Here is a tiny trained network, its code and every weight. The questions are about switching its units off for an input and a target symbol, where a switched-off unit gives its printed mean instead of its output.

import numpy as np


def w(rows, s, z=0):
    codes = np.array(rows[::2]) - 128.0
    scale = np.full(codes.shape[1], s)
    scale[-1] = z or s
    return codes * scale


def norm(h):
    return h / np.sqrt((h * h).mean(-1, keepdims=True) + 1e-5)


def f(y):
    return np.maximum(y, 0)


def softmax(a):
    e = np.exp(a - a.max(-1, keepdims=True))
    return e / e.sum(-1, keepdims=True)


def log_softmax(a):
    a = a - a.max(-1, keepdims=True)
    return a - np.log(np.exp(a).sum(-1, keepdims=True))


def net(x, mask):
    ids = ['ΓΘΛΠΨΩαβδεζημξτ'.index(c) for c in x.split()]
    T = len(ids)
    res = E[ids] + P[:T]
    u = 0
    for l in range(3):
        q, k, v = (norm(res) @ M[l].T for M in (Q, K, V))
        z = softmax(np.where(np.tri(T) > 0, q @ k.T / 2**0.5, -1e9)) @ v
        res = res + np.where(mask[u], z, O[l][:, -1]) @ O[l][:, :-1]
        u += 1
        y = f(norm(res) @ A[l][:, :-1].T + A[l][:, -1])
        res = res + np.where(mask[u : u + 4], y, B[l][:, -1]) @ B[l][:, :-1]
        u += 4
    return log_softmax(norm(res)[-1] @ U[:, :-1].T + U[:, -1])


Q, K, V, O, A, B = {}, {}, {}, {}, {}, {}
E = w([
[141,99,115,148],'Γ',
[80,123,81,144],'Θ',
[63,127,120,154],'Λ',
[145,105,83,115],'Π',
[125,89,144,173],'Ψ',
[38,79,6,157],'Ω',
[81,221,150,172],'α',
[238,142,115,106],'β',
[155,65,187,156],'δ',
[152,122,122,175],'ε',
[149,105,88,123],'ζ',
[119,96,128,169],'η',
[101,159,162,227],'μ',
[155,169,170,122],'ξ',
[108,142,90,126],'τ',
],0.013)
P = w([
[254,94,107,27],'0',
[76,121,173,153],'1',
[66,147,149,155],'2',
[62,155,143,163],'3',
[42,141,149,167],'4',
[49,150,140,170],'5',
[70,158,152,179],'6',
[67,164,150,182],'7',
[37,132,161,187],'8',
[72,177,152,191],'9',
[72,166,165,197],'10',
[40,142,161,194],'11',
[87,173,161,191],'12',
],0.0016)
Q[0] = w([
[4,88,64,217],'0.h1',
[24,77,110,156],'0.h1',
],0.004)
K[0] = w([
[59,108,159,254],'0.h1',
[132,109,120,187],'0.h1',
],0.0077)
V[0] = w([
[119,105,98,253],'0.h1',
[142,167,148,83],'0.h1',
],0.0043)
O[0] = w([
[251,254,107,135,253],'0.h1',
[95,133,72,120,70],'0.h1',
],0.0065,0.0048)
A[0] = w([
[64,195,74,152,219],'0.n1',
[255,149,135,101,227],'0.n2',
[116,54,122,89,7],'0.n3',
[200,163,134,166,145],'0.n4',
],0.0064,0.0012)
B[0] = w([
[238,112,225,206,177],'0.n1',
[43,4,193,32,254],'0.n2',
[203,19,160,205,130],'0.n3',
[41,152,80,145,253],'0.n4',
],0.0041,0.0062)
Q[1] = w([
[164,232,101,253],'1.h1',
[138,203,227,235],'1.h1',
],0.0062)
K[1] = w([
[74,170,116,138],'1.h1',
[2,220,152,97],'1.h1',
],0.0088)
V[1] = w([
[105,166,235,71],'1.h1',
[1,69,255,96],'1.h1',
],0.004)
O[1] = w([
[2,207,166,123,175],'1.h1',
[116,132,92,153,254],'1.h1',
],0.0091,0.0011)
A[1] = w([
[123,126,26,162,155],'1.n1',
[48,185,112,170,245],'1.n2',
[149,90,147,193,227],'1.n3',
[110,128,159,2,61],'1.n4',
],0.0062,0.0011)
B[1] = w([
[41,238,65,33,160],'1.n1',
[138,24,164,124,254],'1.n2',
[171,155,50,89,237],'1.n3',
[115,139,167,253,158],'1.n4',
],0.0052,0.0044)
Q[2] = w([
[99,60,79,254],'2.h1',
[168,125,212,178],'2.h1',
],0.007)
K[2] = w([
[63,151,254,84],'2.h1',
[65,185,117,175],'2.h1',
],0.0058)
V[2] = w([
[180,1,183,97],'2.h1',
[160,241,86,126],'2.h1',
],0.0026)
O[2] = w([
[126,253,46,54,233],'2.h1',
[85,96,120,172,2],'2.h1',
],0.0036,0.00093)
A[2] = w([
[174,67,203,2,70],'2.n1',
[183,42,118,145,5],'2.n2',
[113,149,190,73,5],'2.n3',
[136,201,210,100,140],'2.n4',
],0.0054,0.0012)
B[2] = w([
[155,218,207,208,200],'2.n1',
[126,135,72,142,254],'2.n2',
[1,111,139,52,138],'2.n3',
[172,50,94,131,192],'2.n4',
],0.0064,0.0023)
U = w([
[191,186,240,230,229],'Γ',
[186,206,127,222,249],'Θ',
[135,192,158,110,53],'Λ',
[160,141,155,84,4],'Π',
[96,50,59,155,98],'Ψ',
[215,102,89,88,148],'Ω',
[130,9,158,170,163],'α',
[155,120,96,128,122],'β',
[121,155,137,74,17],'δ',
[205,207,111,96,80],'ε',
[155,103,87,124,139],'ζ',
[44,148,80,53,149],'η',
[164,153,129,52,28],'μ',
[21,91,230,99,207],'ξ',
[254,103,178,59,82],'τ',
],0.0087,0.0035)

Each question gives the input, a string of symbols that net reads in full, and the target symbol t.
The units are the heads (2 rows each of Q, K, V and O) and the neurons (one row each of A and B). Each row of codes is followed by its name. A weight is (code - 128) times the scale printed after its matrix; where a second scale follows, it is the last column's (O, A, B and U).
mask holds one flag per unit, layer by layer, with each layer's heads first. A switched-off unit (its flag False) gives its mean, the last column of its rows in O or B, instead of its output. The means were averaged over made-up inputs and are rounded, as every weight is.
A unit's drop is (log p(t) with every unit on - log p(t) with that unit switched off) / (log p(t) with every unit on - log p(t) with every unit switched off).
unit that matters most: the unit with the biggest drop
k most important neurons: the k neurons with the biggest drops, biggest first
k most important neurons of layer l: the k neurons of layer l with the biggest drops, biggest first
drop of u: that unit's drop, to one decimal
input ε Π Ψ Ψ ε Π, target Θ: 3 most important neurons of layer 1 : (1.n3; 1.n4; 1.n2)
input ε Ψ Π, target Θ: 4 most important neurons : (2.n1; 1.n4; 1.n3; 0.n2)
input ε ε τ Θ Λ Ψ Ψ Ψ Ψ η ζ, target Θ: 2 most important neurons of layer 1 : (1.n3; 1.n4)
input Π ξ Π Ψ Π τ, target ξ: 2 most important neurons : (0.n1; 1.n2)
input ε Ψ Ψ Ψ Ψ, target Ψ: 2 most important neurons : (0.n1; 0.n2)
input ε Ψ ζ Ψ Ψ α μ Θ, target Θ: unit that matters most : 0.n2
input Ψ Π Ψ Ψ Ψ α Ψ Ψ Π Ψ Ψ ξ τ, target ξ: 2 most important neurons of layer 1 : (1.n3; 1.n2)
input α α β, target Γ: 3 most important neurons : (2.n1; 1.n4; 1.n2)
input Ψ τ α Ψ ζ, target η: 2 most important neurons : (1.n1; 0.n2)
input Ψ α Ψ Π Π Ψ Ψ Ψ Ψ ζ, target η: 2 most important neurons of layer 1 : (1.n1; 1.n3)
input Ψ μ Ψ Θ Ψ Ω μ α Π Λ, target Γ: 2 most important neurons : (0.n2; 0.n1)
input Ψ Ψ τ Ψ τ, target τ: 2 most important neurons : (0.n1; 2.n4)
input Θ ε τ ε ζ ε α Ψ Ψ α τ, target α: 2 most important neurons of layer 1 : (1.n3; 1.n2)
input Ψ Π Ψ ξ ε Ψ α α Ψ Ψ α ξ Ψ, target ξ: most important neuron : (0.n1)
input ε Ψ μ ε Ψ Ψ ξ Ψ Θ ζ, target Θ: 2 most important neurons : (2.n1; 0.n2)
input Ψ α Π Θ Λ Λ Ω β ε α α ε, target α: 4 most important neurons : (0.n4; 0.n1; 0.n2; 1.n2)
input Θ Π τ μ Ψ Ψ Π, target Γ: 2 most important neurons of layer 1 : (1.n3; 1.n4)
input Ψ Ψ Ψ, target Ψ: 3 most important neurons of layer 1 : (1.n2; 1.n3; 1.n4)
input Ψ ε τ Ψ Π ξ ε, target ξ: drop of 1.h1 : 1.0
input Ψ Π Ψ β Ψ Θ Ψ Ψ τ Ψ τ Π, target η: drop of 1.n2 : 0.1
